Here is a tiny trained network, its code and every weight. The questions are about switching its units off for an input and a class, where a switched-off unit gives its printed mean instead of its output.

import numpy as np


def w(rows, s, z=0):
    codes = np.array(rows[::2]) - 128.0
    scale = np.full(codes.shape[1], s)
    scale[-1] = z or s
    return codes * scale


def norm(h):
    return h / np.sqrt((h * h).mean(-1, keepdims=True) + 1e-5)


def f(y):
    return y / 2 * (1 + np.tanh(0.7978845608 * (y + 0.044715 * y**3)))


def log_softmax(a):
    a = a - a.max(-1, keepdims=True)
    return a - np.log(np.exp(a).sum(-1, keepdims=True))


def net(x, mask):
    res = np.array(x, float).reshape(1, 6) / 4 @ E
    u = 0
    for l in range(3):
        y = f(norm(res) @ A[l][:, :-1].T + A[l][:, -1])
        res = res + np.where(mask[u : u + 16], y, B[l][:, -1]) @ B[l][:, :-1]
        u += 16
    return log_softmax(norm(res)[-1] @ U[:, :-1].T + U[:, -1])


A, B = {}, {}
E = w([
[105,199,162,114,254,137,124,159,71,97,121,119],'x0',
[131,143,93,21,96,119,118,88,42,69,118,72],'x1',
[139,158,112,142,138,80,119,87,210,81,98,83],'x2',
[114,112,134,75,162,177,89,123,164,148,182,100],'x3',
[146,144,106,98,128,160,78,134,164,97,71,231],'x4',
[154,68,100,134,160,199,180,177,154,54,108,86],'x5',
],0.0076)
A[0] = w([
[152,145,106,224,109,65,196,134,66,68,113,187,96],'0.n0',
[88,90,138,168,160,119,173,70,123,131,171,69,77],'0.n1',
[114,109,163,66,161,156,90,149,178,140,183,117,31],'0.n2',
[184,59,177,113,31,132,152,161,156,110,165,128,102],'0.n3',
[109,89,214,121,98,149,177,203,68,166,167,97,107],'0.n4',
[138,176,81,117,145,187,117,89,164,143,255,129,53],'0.n5',
[122,113,147,221,173,158,115,114,138,110,162,157,57],'0.n6',
[85,149,148,125,184,147,133,190,100,130,74,92,59],'0.n7',
[135,122,123,112,169,18,142,120,194,93,152,99,76],'0.n8',
[129,111,136,89,161,184,106,87,170,156,187,110,80],'0.n9',
[84,202,93,130,183,133,117,188,98,176,119,121,49],'0.n10',
[169,93,186,155,146,130,150,165,173,174,165,161,43],'0.n11',
[107,146,123,138,183,143,127,101,187,85,109,168,159],'0.n12',
[137,74,104,105,144,148,40,181,110,120,79,212,71],'0.n13',
[100,100,114,81,190,139,142,109,191,173,161,125,5],'0.n14',
[96,148,88,107,123,69,147,140,108,179,170,193,117],'0.n15',
],0.007,0.0031)
B[0] = w([
[45,53,165,28,152,40,132,172,209,72,203,131,246],'0.n0',
[85,217,131,142,60,151,185,142,112,101,61,80,201],'0.n1',
[106,141,142,130,117,14,195,171,149,74,97,185,169],'0.n2',
[231,169,141,78,167,168,126,153,151,168,100,129,231],'0.n3',
[58,185,43,151,132,154,184,76,168,144,140,141,252],'0.n4',
[107,111,169,109,105,64,138,124,129,107,98,159,167],'0.n5',
[161,150,109,167,83,123,44,175,75,96,151,115,188],'0.n6',
[255,148,153,103,128,169,118,160,152,184,73,109,203],'0.n7',
[98,164,40,188,165,114,170,47,158,162,195,135,190],'0.n8',
[124,86,134,127,87,13,212,140,135,43,108,176,184],'0.n9',
[190,170,118,107,121,133,116,140,152,184,167,125,196],'0.n10',
[148,141,118,208,68,129,24,131,100,90,208,102,216],'0.n11',
[132,154,84,161,105,120,84,122,146,120,100,125,216],'0.n12',
[30,214,124,149,63,172,228,91,146,124,105,119,217],'0.n13',
[93,51,133,129,163,61,147,157,120,109,140,153,146],'0.n14',
[69,104,136,81,171,204,63,95,188,197,105,56,198],'0.n15',
],0.0062,0.0034)
A[1] = w([
[170,124,93,163,154,100,146,110,113,114,115,145,115],'1.n0',
[168,51,137,115,62,151,142,138,200,197,111,110,41],'1.n1',
[97,106,152,52,122,53,96,230,148,111,149,124,166],'1.n2',
[106,126,223,207,120,124,153,171,147,143,163,127,72],'1.n3',
[156,115,173,186,142,69,89,157,137,169,115,167,93],'1.n4',
[124,80,212,137,158,58,128,151,122,126,52,193,72],'1.n5',
[89,85,169,109,97,163,174,230,43,166,170,170,140],'1.n6',
[172,47,129,197,176,197,176,140,111,62,78,109,38],'1.n7',
[152,197,176,126,232,145,107,187,144,155,110,115,2],'1.n8',
[107,139,246,159,170,68,73,2,87,194,98,168,38],'1.n9',
[186,130,141,190,127,146,161,93,139,161,92,155,129],'1.n10',
[133,121,151,115,116,77,189,145,97,143,158,36,92],'1.n11',
[123,84,143,145,144,183,145,122,38,188,150,217,81],'1.n12',
[136,153,186,132,129,117,199,98,133,173,189,84,74],'1.n13',
[170,119,125,90,127,127,105,81,48,67,170,127,50],'1.n14',
[130,157,112,159,125,105,98,87,128,87,175,119,131],'1.n15',
],0.0073,0.0035)
B[1] = w([
[120,171,71,89,142,109,173,152,101,208,204,103,129],'1.n0',
[195,174,168,111,105,75,175,108,64,158,159,131,241],'1.n1',
[139,1,165,151,157,80,175,69,94,21,134,187,242],'1.n2',
[98,76,118,212,132,148,122,104,83,84,86,159,249],'1.n3',
[134,69,109,135,157,180,105,110,53,121,163,131,209],'1.n4',
[131,90,200,137,142,116,180,114,130,92,114,146,139],'1.n5',
[146,148,76,136,197,37,193,84,202,120,111,90,252],'1.n6',
[59,96,102,33,71,126,54,241,100,137,205,117,207],'1.n7',
[239,149,173,120,75,100,150,78,78,113,153,96,221],'1.n8',
[102,55,151,18,105,124,52,249,130,141,144,82,254],'1.n9',
[108,140,154,106,159,122,125,119,81,168,100,93,162],'1.n10',
[73,149,175,166,91,192,182,125,101,118,137,211,254],'1.n11',
[151,149,34,108,197,56,130,99,221,125,136,92,168],'1.n12',
[83,173,170,103,35,171,116,119,104,108,98,132,230],'1.n13',
[155,77,54,163,129,175,109,49,71,138,74,171,141],'1.n14',
[128,104,126,94,177,164,111,111,162,175,109,123,198],'1.n15',
],0.0067,0.0029)
A[2] = w([
[152,101,136,200,168,170,90,171,129,148,164,183,40],'2.n0',
[179,28,135,161,92,148,168,94,175,175,106,119,39],'2.n1',
[88,134,133,136,160,75,134,196,152,146,112,196,221],'2.n2',
[129,103,87,73,112,145,133,86,80,86,101,111,81],'2.n3',
[156,139,38,105,126,189,191,192,124,95,181,126,127],'2.n4',
[133,87,123,102,151,81,183,97,154,157,200,156,194],'2.n5',
[143,55,129,126,121,130,157,228,180,95,112,60,107],'2.n6',
[96,172,41,163,186,82,142,67,202,181,125,51,50],'2.n7',
[142,161,149,123,214,140,89,178,93,89,42,112,65],'2.n8',
[141,172,137,74,129,175,88,116,195,82,50,251,1],'2.n9',
[122,176,198,128,254,98,152,134,75,80,158,107,130],'2.n10',
[248,124,159,104,98,132,136,67,87,153,109,109,190],'2.n11',
[60,113,117,49,133,163,132,55,64,130,93,118,242],'2.n12',
[146,128,102,103,95,133,121,127,102,79,133,137,74],'2.n13',
[131,86,68,104,176,163,151,50,41,130,85,152,65],'2.n14',
[163,110,196,113,78,70,116,118,155,201,104,115,215],'2.n15',
],0.0075,0.0025)
B[2] = w([
[155,101,82,184,198,103,125,70,87,140,66,76,172],'2.n0',
[182,163,109,136,132,120,172,86,55,95,132,147,167],'2.n1',
[116,73,110,78,142,141,156,79,117,85,99,58,208],'2.n2',
[116,86,104,198,184,104,139,119,122,166,151,162,190],'2.n3',
[110,159,186,70,138,101,19,118,170,184,101,116,234],'2.n4',
[149,176,168,101,115,84,117,64,175,40,86,193,223],'2.n5',
[81,113,153,52,144,111,68,93,54,146,162,201,200],'2.n6',
[143,112,105,68,198,163,142,135,172,178,17,127,219],'2.n7',
[159,107,114,126,88,78,171,127,119,178,173,155,159],'2.n8',
[34,193,175,186,56,181,254,108,61,152,183,51,204],'2.n9',
[219,125,101,115,6,112,175,100,149,120,146,230,220],'2.n10',
[236,161,179,188,174,118,140,244,95,141,118,162,215],'2.n11',
[136,76,121,204,175,170,90,166,175,107,107,136,254],'2.n12',
[121,126,156,182,131,77,96,120,115,154,179,109,152],'2.n13',
[122,124,120,205,125,79,104,86,150,138,131,77,161],'2.n14',
[157,138,113,83,186,158,126,204,75,73,189,138,240],'2.n15',
],0.0075,0.0045)
U = w([
[248,178,141,118,87,110,159,151,94,137,166,175,139],'0',
[95,74,153,127,119,79,181,84,134,54,145,186,130],'1',
[52,183,133,165,77,190,190,124,112,149,127,90,152],'2',
[94,99,136,52,137,122,35,183,120,148,157,123,140],'3',
[159,80,100,253,178,131,86,107,112,134,111,123,128],'4',
[150,156,92,83,180,111,155,96,207,156,66,125,131],'5',
[151,120,185,137,149,166,131,160,169,107,95,146,149],'6',
[158,106,169,145,137,174,132,172,181,106,112,134,2],'7',
],0.018,0.0086)

Each question gives the input, the list of numbers given to net, and the class t.
The units are the neurons (one row each of A and B). Each row of codes is followed by its name. A weight is (code - 128) times the scale printed after its matrix; where a second scale follows, it is the last column's (A, B and U).
mask holds one flag per neuron, layer by layer. A switched-off neuron (its flag False) gives its mean, the last column of its row in B, instead of its output. The means were averaged over made-up inputs and are rounded, as every weight is.
A unit's drop is (log p(t) with every unit on - log p(t) with that unit switched off) / (log p(t) with every unit on - log p(t) with every unit switched off).
The circuit of an input: a set's keep is (log p(t) with only the set's units on - log p(t) with every unit switched off) / (log p(t) with every unit on - log p(t) with every unit switched off). Starting from the 12 units with the biggest drops (on a tie, the unit counted first), units are removed one at a time, each time the one whose removal leaves the highest keep (on an exact tie, the one counted first), for as long as the keep stays at least 0.8.
units of the circuit, in order: the units of the circuit, biggest drop first
top k neurons: the k neurons with the biggest drops, biggest first
k most important neurons of layer l: the k neurons of layer l with the biggest drops, biggest first
input [-5,0,2,6,-8,-1], class 2: units of the circuit, in order	[0.n1]
input [1,-8,2,-1,6,8], class 3: top 2 neurons	[1.n7; 2.n6]
input [-4,-7,-8,0,3,2], class 5: units of the circuit, in order	[1.n12; 1.n6]
input [3,2,-4,-1,-2,-3], class 5: top 2 neurons	[0.n4; 1.n12]
input [3,0,1,7,4,-7], class 1: units of the circuit, in order	[1.n2; 0.n9]
input [3,8,8,2,3,8], class 3: units of the circuit, in order	[1.n7; 2.n4; 2.n6]
input [8,-4,-8,-8,3,5], class 0: top 3 neurons	[1.n8; 0.n7; 2.n10]
input [5,2,3,1,-4,0], class 0: top 2 neurons	[0.n7; 1.n8]
input [-8,-7,1,8,-8,4], class 0: top 3 neurons	[0.n3; 1.n1; 0.n0]
input [-2,-4,-8,-8,-4,4], class 1: top 2 neurons	[0.n0; 1.n2]
input [0,-4,0,-5,5,4], class 1: top 2 neurons	[0.n0; 0.n4]
input [-6,5,6,8,-7,7], class 1: units of the circuit, in order	[0.n9; 1.n11]
input [5,7,6,-4,4,-7], class 3: top 2 neurons	[1.n9; 1.n3]
input [-8,3,4,-7,-6,-3], class 0: units of the circuit, in order	[0.n3; 2.n11]
input [4,-6,-3,1,1,6], class 3: units of the circuit, in order	[1.n7]
input [-7,-4,-7,-1,6,7], class 0: 2 most important neurons of layer 0	[0.n3; 0.n13]
input [3,-7,-8,-3,0,-8], class 3: 2 most important neurons of layer 0	[0.n15; 0.n11]
input [-6,-7,-8,4,-5,-4], class 5: units of the circuit, in order	[1.n12; 1.n6]
input [6,1,8,1,-1,-8], class 3: top 4 neurons	[1.n9; 0.n4; 1.n6; 0.n13]
input [-2,-4,-4,-7,-4,3], class 1: units of the circuit, in order	[0.n0]
input [8,-2,-6,7,1,6], class 0: top 2 neurons	[0.n7; 1.n8]
input [-7,-2,5,8,0,6], class 1: 2 most important neurons of layer 1	[1.n8; 1.n2]
input [-5,8,3,3,-8,3], class 2: 3 most important neurons of layer 1	[1.n11; 1.n2; 1.n13]
input [-3,0,-2,-7,-5,8], class 3: 2 most important neurons of layer 2	[2.n4; 2.n6]
input [-4,-8,-8,-2,6,-7], class 4: top 3 neurons	[0.n11; 2.n0; 1.n4]
input [7,-7,2,-5,-7,0], class 0: top 3 neurons	[1.n8; 2.n10; 0.n7]
input [4,-7,-7,0,-1,2], class 4: units of the circuit, in order	[2.n0]
input [-1,-8,7,-3,1,-7], class 4: top 2 neurons	[2.n0; 1.n4]
input [-8,0,-6,5,-7,0], class 0: top 2 neurons	[0.n3; 1.n1]
